Each row has a name. Each question is about the rows just above it.

[126 127 132 127] -> E
[150 119 188 162] -> D
[142 126 155 134] -> H
[113 117 121 219] -> P
[150 119 168 143] -> N
Which entry of H is missing from [134 155 126]? => [142]
Which entry of E is missing from [127 127 132]? => [126]
H without one entry, shuffled: [126 134 142]. Gone: => [155]
N without one entry, shuffled: [119 168 150]. Gone: => [143]
Shuffled H with one entry gone: [142 134 155], missing => [126]
Shuffled D with one entry gone: [188 162 119], missing => [150]

[102 145 128 161  72  73 177 161 156 114 138 155 110 120 102 124 155] -> G
[108 118 131 209  95 138 163 136 119 105  69 159 155 179 137  96 169] -> A
[ 34 144 161 101  53 110 116 140 161 104  94 169 162 103 138 103 119] -> Q
Shuffled G with one entry gone: [124 138 120 102  73 155 102 110 128 145 161 161 155 177 156 114], missing => [72]
A without one entry, shuffled: [155 131 209 163 136 179 105 169  96  69 138 108  95 137 119 159]. Gone: => [118]
A without one entry, shuffled: [ 69 105  96 137 179 118 209 169 163 136 138 159 108  95 131 155]. Gone: => [119]
Shuffled A with one entry gone: [137 138 118 131 108 159 119 105 155 179  95 209 169  69  96 163], missing => [136]
Shuffled A with one entry gone: [136  69 131  95 105 179 138 118 163 169 137  96 155 119 159 209], missing => [108]

[ 85 161  37  71  36 163 122 118  25 123  81 125] : nol
[ 90 124  99 121 130 116 103 178 175 150 169 114] : Pato
[145 123 116 149 124 120 126 120 125 123 149 143] : nilor
[131 114 119 132  99 117 122 135 109 145 142 108] : vuzi
[132 138 102 124 122 127 128 129 124 134 139 134] : kig
[111 141 123 144 145 124 131 120 126 133 125 129] : Tute
[134 102 115 127 138 122 114 113 133 119 119 139] : nada
[129 145 134 125 122 140 130 134 108 118 129 129] : vazot
[133 135 114 126 116 137 127 124 105 128 129 126] : zefeg
[138 146 127 166 129 117 152  81 107 113 142 130] : kavop
nol without one entry, shuffled: [ 37 125  25  85 123 118  71  81 122 161 163]. Gone: => [36]
Which entry of vuzi is missing from [142  99 114 135 122 131 132 145 108 119 117]? => [109]
zefeg without one entry, shuffled: [129 116 124 126 133 126 127 114 137 105 135]. Gone: => [128]
nol without one entry, shuffled: [ 85 123  71 125  36 161  25 118  81 163  37]. Gone: => [122]
Which entry of nilor is missing from [123 123 149 149 120 120 116 125 145 126 143]? => [124]
nol without one entry, shuffled: [118 163 122 161 123  85  71  25  81  36 125]. Gone: => [37]
Pato without one entry, shuffled: [114  90 103 169 124 178 130 150 116  99 121]. Gone: => [175]

[103 171  42 140  73] -> J
[144 164 151 107 106] -> R
[122  77 131  41 132] -> U
[144 164 151  58  26] -> B
Which entry of R is missing from [164 151 107 144]? => [106]
Shuffled U with one entry gone: [132 122  77  41], missing => [131]

[177 170  93 111] = ral
[164 167 140 130] = pibil
[199 148 132 142] = daro
[112  57 160 175] = duse
[ 95  64 168 169] = Vevu
[116 171  91  67] = fonir
[ 99 186  90  89] = Zizoz
[165 143  88  47] = Rusos
[117 112 184 157] = meku
[117 115 173 174] = zik
Which entry of zik is missing from [115 173 117]? => [174]
Zizoz without one entry, shuffled: [186  90  99]. Gone: => [89]
ral without one entry, shuffled: [177  93 170]. Gone: => [111]

[104 131  75 141  92 149  83 179 146 178 129 177  82 172] -> Tad
[122 196 172 127 131 144 156 199  85  88 102  80 133 166] -> vav
[ 76  97 153 196 172 157 105 114 118  84 102 186 205 103] -> dabuk
[ 80 186 179  73 118 138 108 134 192 109 203 202 167 117] -> Gipoz
[ 78  59 193 201  75 104  88  92 155 118 143  52  69 130] -> Besis
[172 203  89  77 150 135 108  93 108 105 117  58  66  74] -> mon
[ 68  75 151 104 106 168  78 172  94  79 161 142 121  75] -> Tep
[110 103  88  59 150 115 125 113  81 120  70  68 191  87] -> tuzus
[ 51  60 103  53  78 161  65  74 194 199 124  86 201 178] -> ser
[199 174 184 162  95 192 173 100 115 130  94 172  60  68] -> pul
Which entry of Gipoz is missing from [192 109 167 117  80 138 134 108 203 186 202 179  73]? => [118]
Which entry of Gipoz is missing from [134 203  73 202 118 138 192 167 179 109 108 186  80]? => [117]
pul without one entry, shuffled: [130 172  68  60 184 100 173  95 115 174 192 162 199]. Gone: => [94]
Gipoz without one entry, shuffled: [186 108  73 109 138 203 167 179 118  80 117 134 192]. Gone: => [202]

[161 151 165 171 136 141 146 211 175 137 203 149 148 152 210 146 176] = rogu
[100 135 133 145 162 137 114 113 167 140 134 134  65 161  93 174 122] = Nemi
[146  88  89 114 105 110 116 119  88  81 119 102 149  85 130  93 121] = rur
Shuffled rogu with one entry gone: [152 141 136 165 175 161 171 210 146 148 211 176 149 146 203 151], missing => [137]
Shuffled rogu with one entry gone: [136 175 146 146 203 148 171 141 165 161 151 152 149 211 210 137], missing => [176]
Shuffled Nemi with one entry gone: [134 140  65 114 161 113 162 134 137 174 133 135 100 122 145  93], missing => [167]
Shuffled Nemi with one entry gone: [113 140 134 162  93 145 135 100 122  65 137 174 133 114 167 134], missing => [161]
Shuffled rogu with one entry gone: [176 152 175 165 137 210 149 203 146 146 141 171 136 148 151 161], missing => [211]
Which entry of rur is missing from [119 119  88 130  88 121  81 149 102  89 116  85 114 110 105 146]? => [93]

[126 129 131 102 118 113 114 144 129 122 130 128]  Pedu
[126 123 131 102 118 122 114 144  81 122 137 128]  Fuzup
[124 117 134  75  98  97 100 160  32 117 146 128]  Fom
Fom without one entry, shuffled: [117 160  97 117 134 146 128 100 124  75  98]. Gone: => [32]
Which entry of Fom is missing from [100 117 134  98  75 128  32 160 146 117 124]? => [97]
Which entry of Fuzup is missing from [137 102 114 122  81 126 131 122 144 118 128]? => [123]
Shuffled Pedu with one entry gone: [113 102 129 131 114 126 129 118 122 130 144], missing => [128]
Which entry of Pedu is missing from [144 126 102 128 131 118 122 114 129 129 113]? => [130]

[105 169 143 208] : nalef
[105 127 104 160] : peb
[192  62 122 146] : metir
[167 154  90  82] : Bas
[160 145 125 109] : falo
[ 97  96 104 117] : sema
[102 123 122 144] : regi
nalef without one entry, shuffled: [143 169 105]. Gone: => [208]
Which entry of sema is missing from [117 104  96]? => [97]
Which entry of metir is missing from [ 62 122 192]? => [146]

[106 107 117 114 103 115 107  99  79  99 100 109 146 152 153 170 175] = Mapup
[105  94  95 123 124 132 141 117  84  87  52  72  85  99  89  95  85] = fopun
[112 117  98 106 115  95 102 107 109 104  71 112 103 128  99  95  79] = pegiz
[ 66  84  90  88 113 155 115 107  82  72  90 100 125 133 112 123 130] = nifo
[130 148 171 161 170 170 178 161 155 167 178 195 202 194 207 212 192] = zotir
[135 129 113 105  94 121  90  91  76  62  69  82  80  76  89 107 117] = kunes
[ 87 100 118 159 164  88 137 125 146 138 164 165 184 195 205 202 197] = dor
[105  87 123 119 129 158 162 145 151 120 143 125 122 139 127 119 131] = deman
[ 88  76  93 114 116 137 104  96 103  72 101  99  79  97  69  81  79] = Duzi
[137 140 138 114 111 127 145 120 112 121 148 167 179 206 208 203 193] = kal
[ 93  91 127 125 133 133 145 164 156 135 133 127 139 150 132 126 124] = lik
Which entry of fopun is missing from [ 85  72  87  85 132  89  99  95 117 123 124  94  52  95 141 105]? => [84]
Shuffled dor with one entry gone: [205 159 195 164 197 137 164 202 100 118 125 146 138  88 165 184], missing => [87]

[175 147 128 154 116 167 185 193 170  72  57  52  74  72 138  80 129 114
 150 187 139  81 159  81 107 168  91 121  90 161 135] : radil
[175 147 128 154 116 167 185 193 170  72  57  52  74  72 104  80 129 114
 150 129 139  81 163  81 107 168  91 121  90 161 135] : vel
[124  96 134 123  77 159 124 116 127 129 105  86  97 105 103  98 128  96
 146 130 160 178 123  93 155 208 140 148  98 105 126] : tel
Which entry of radil is missing from [193 159 161 121 147  91 175  81 138 187 154 150  80 116 107  72 114  81
 170  90 185 128  57  52 168  74 135 167  72 129]? => [139]
Which entry of tel is missing from [105 208 123 127 105 128 103  98 126 129 148 178 130  97 160 105  96 124
  93 134 155 140 124  98 116 123  86  77  96 159]? => [146]
Shuffled tel with one entry gone: [208 128  98 124 130 103  96 105 159 146  77 123 134 129 116  96 148 105
  97 140  93 155  86 105 123  98 126 178 127 124], missing => [160]
Which entry of radil is missing from [135 154 185  90 187 147  57 150 114 159  72 170  81 161  80  72 193 129
 175 139 116 107  52  81 167 128 168 138 121  91]? => [74]
tel without one entry, shuffled: [ 96 140 128 105 148 116 103 124  97 123  98 134 105 155 105 159 129 160
 178  86  96  77  93 124 123  98 146 126 127 130]. Gone: => [208]
Which entry of tel is missing from [160 123 134  93 130  97 155 124 126 105 105 124 105 208  98 140 148  77
 178  86 103 127 146  96 116 129  98 128  96 123]? => [159]

[209 181 133 223 217 188] : vavid
[132 137 158 131 157 145] : kub
[101 116 116 114 117 115] : gimi
Which entry of kub is missing from [132 131 145 137 157]? => [158]
Which entry of vavid is missing from [181 188 133 217 223]? => [209]
Shuffled kub with one entry gone: [137 145 158 131 157], missing => [132]
Shuffled gimi with one entry gone: [116 117 101 116 114], missing => [115]
Shuffled gimi with one entry gone: [115 101 116 114 116], missing => [117]

